Below is a small trained network, with its code and all its weights. Each question gives an input and a class and asks what happens when units are switched off, that is, made to give their printed mean instead of their output.

import numpy as np


def w(rows, s, z=0):
    codes = np.array(rows[::2]) - 128.0
    scale = np.full(codes.shape[1], s)
    scale[-1] = z or s
    return codes * scale


def f(y):
    return y / 2 * (1 + np.tanh(0.7978845608 * (y + 0.044715 * y**3)))


def log_softmax(a):
    a = a - a.max(-1, keepdims=True)
    return a - np.log(np.exp(a).sum(-1, keepdims=True))


def net(x, mask):
    res = np.array(x, float).reshape(1, 4) / 4 @ E
    y = f(res @ A[0][:, :-1].T + A[0][:, -1])
    res = res + np.where(mask, y, B[0][:, -1]) @ B[0][:, :-1]
    return log_softmax(res[-1] @ U[:, :-1].T + U[:, -1])


A, B = {}, {}
E = w([
[66,63,119,79,175,101],'x0',
[102,169,98,104,10,78],'x1',
[162,190,48,65,123,188],'x2',
[184,132,180,57,139,72],'x3',
],0.012)
A[0] = w([
[178,134,149,162,87,169,254],'neuron 1',
[131,122,139,91,148,102,43],'neuron 2',
[115,119,199,204,116,99,108],'neuron 3',
[127,115,110,177,199,186,148],'neuron 4',
[165,168,163,98,188,92,98],'neuron 5',
[42,132,47,202,127,131,144],'neuron 6',
[93,133,89,118,60,77,93],'neuron 7',
[198,117,159,95,126,85,27],'neuron 8',
[249,131,130,206,139,155,97],'neuron 9',
[158,232,42,76,199,175,102],'neuron 10',
[205,169,117,156,93,157,75],'neuron 11',
[172,155,120,196,105,161,185],'neuron 12',
[174,140,145,91,142,82,208],'neuron 13',
[65,161,116,163,127,156,49],'neuron 14',
[147,159,127,81,147,110,54],'neuron 15',
[164,150,118,171,179,118,37],'neuron 16',
[119,146,177,168,203,135,102],'neuron 17',
[75,77,126,97,137,121,59],'neuron 18',
[117,148,62,243,133,149,123],'neuron 19',
[141,94,175,177,94,102,63],'neuron 20',
[32,135,140,72,154,129,153],'neuron 21',
[158,121,151,135,185,172,115],'neuron 22',
[93,92,64,172,127,190,60],'neuron 23',
[181,139,169,99,129,107,107],'neuron 24',
[210,125,191,86,92,90,125],'neuron 25',
[93,124,170,162,162,54,141],'neuron 26',
[171,124,164,148,172,180,113],'neuron 27',
[125,118,142,119,165,175,42],'neuron 28',
[158,147,158,53,137,111,74],'neuron 29',
[82,93,110,94,23,95,71],'neuron 30',
[186,187,154,153,122,119,85],'neuron 31',
[195,86,122,145,168,127,39],'neuron 32',
[135,164,54,75,148,166,80],'neuron 33',
[98,118,175,195,131,76,68],'neuron 34',
[70,83,60,51,151,141,140],'neuron 35',
[128,222,124,173,59,69,138],'neuron 36',
],0.013,0.0068)
B[0] = w([
[118,79,182,78,226,112,220],'neuron 1',
[99,233,126,92,134,134,135],'neuron 2',
[206,133,168,135,59,149,205],'neuron 3',
[110,104,72,103,137,56,227],'neuron 4',
[87,169,107,176,123,76,176],'neuron 5',
[84,204,148,209,185,94,218],'neuron 6',
[150,102,44,86,125,46,197],'neuron 7',
[55,222,160,179,105,106,161],'neuron 8',
[145,128,169,27,176,114,209],'neuron 9',
[215,112,173,192,43,117,252],'neuron 10',
[143,122,163,53,130,131,192],'neuron 11',
[121,110,204,79,188,112,209],'neuron 12',
[99,173,117,231,213,106,196],'neuron 13',
[65,221,126,140,109,102,153],'neuron 14',
[101,189,140,179,73,136,146],'neuron 15',
[79,146,123,35,77,93,147],'neuron 16',
[161,130,83,84,87,63,197],'neuron 17',
[103,143,208,18,133,190,157],'neuron 18',
[64,202,154,200,178,112,213],'neuron 19',
[190,182,160,110,20,186,171],'neuron 20',
[118,92,162,38,200,148,177],'neuron 21',
[118,76,9,75,84,77,198],'neuron 22',
[96,250,129,191,109,88,185],'neuron 23',
[82,154,141,178,145,129,170],'neuron 24',
[57,173,109,184,184,111,204],'neuron 25',
[182,131,192,170,89,113,198],'neuron 26',
[123,84,22,36,105,65,198],'neuron 27',
[88,149,85,61,38,146,153],'neuron 28',
[107,219,131,201,127,113,169],'neuron 29',
[123,49,56,70,112,35,204],'neuron 30',
[116,187,192,68,176,185,176],'neuron 31',
[73,165,60,61,93,104,161],'neuron 32',
[225,132,173,203,2,135,198],'neuron 33',
[201,155,159,146,37,147,189],'neuron 34',
[162,128,247,22,220,187,198],'neuron 35',
[111,39,80,26,151,91,239],'neuron 36',
],0.0079,0.013)
U = w([
[132,123,16,64,111,85,115],'0',
[67,227,130,183,164,129,112],'1',
[237,159,179,134,25,177,111],'2',
[135,144,198,29,200,184,122],'3',
[194,61,123,167,248,117,246],'4',
[114,122,118,111,113,232,96],'5',
],0.012)

Each question gives the input, the list of numbers given to net, and the class t.
The units are the neurons (one row each of A and B). Each row of codes is followed by its name. A weight is (code - 128) times the scale printed after its matrix; where a second scale follows, it is the last column's (A, B and U).
mask holds one flag per neuron, in row order. A switched-off neuron (its flag False) gives its mean, the last column of its row in B, instead of its output. The means were averaged over made-up inputs and are rounded, as every weight is.
A unit's drop is (log p(t) with every unit on - log p(t) with that unit switched off) / (log p(t) with every unit on - log p(t) with every unit switched off).
The circuit of an input: a set's keep is (log p(t) with only the set's units on - log p(t) with every unit switched off) / (log p(t) with every unit on - log p(t) with every unit switched off). Starting from the 12 units with the biggest drops (on a tie, the unit counted first), units are removed one at a time, each time the one whose removal leaves the highest keep (on an exact tie, the one counted first), for as long as the keep stays at least 0.8.
circuit, biggest first: the units of the circuit, biggest drop first
most important unit: the unit with the biggest drop
k most important neurons: the k neurons with the biggest drops, biggest first
drop when u is switched off: that unit's drop, to one decimal
input [-5,-5,-1,5], class 0: circuit, biggest first : [neuron 27]
input [8,-2,8,8], class 1: circuit, biggest first : [neuron 13; neuron 29]
input [-5,-7,8,5], class 2: 2 most important neurons : [neuron 10; neuron 33]
input [1,-7,1,7], class 0: 2 most important neurons : [neuron 22; neuron 27]
input [-3,-4,5,-5], class 1: 4 most important neurons : [neuron 19; neuron 23; neuron 3; neuron 6]
input [-5,-5,6,4], class 2: 3 most important neurons : [neuron 10; neuron 33; neuron 36]
input [-4,-6,5,-5], class 0: 2 most important neurons : [neuron 4; neuron 27]
input [-7,-6,7,-3], class 2: 3 most important neurons : [neuron 10; neuron 33; neuron 36]
input [8,7,7,1], class 3: 2 most important neurons : [neuron 35; neuron 21]
input [8,-8,5,-4], class 0: 2 most important neurons : [neuron 22; neuron 4]
input [-8,-6,3,-1], class 3: 2 most important neurons : [neuron 9; neuron 12]
input [2,-6,5,-3], class 0: 2 most important neurons : [neuron 4; neuron 22]
input [-6,-5,-7,1], class 2: 3 most important neurons : [neuron 3; neuron 34; neuron 20]
input [0,-3,5,-4], class 2: most important unit : neuron 10
input [6,5,-4,-5], class 3: 3 most important neurons : [neuron 35; neuron 18; neuron 21]
input [-8,-7,-6,-8], class 1: drop when neuron 17 is switched off : -0.1
input [5,3,1,-1], class 3: drop when neuron 35 is switched off : 0.2
input [3,3,8,7], class 2: drop when neuron 33 is switched off : 1.0
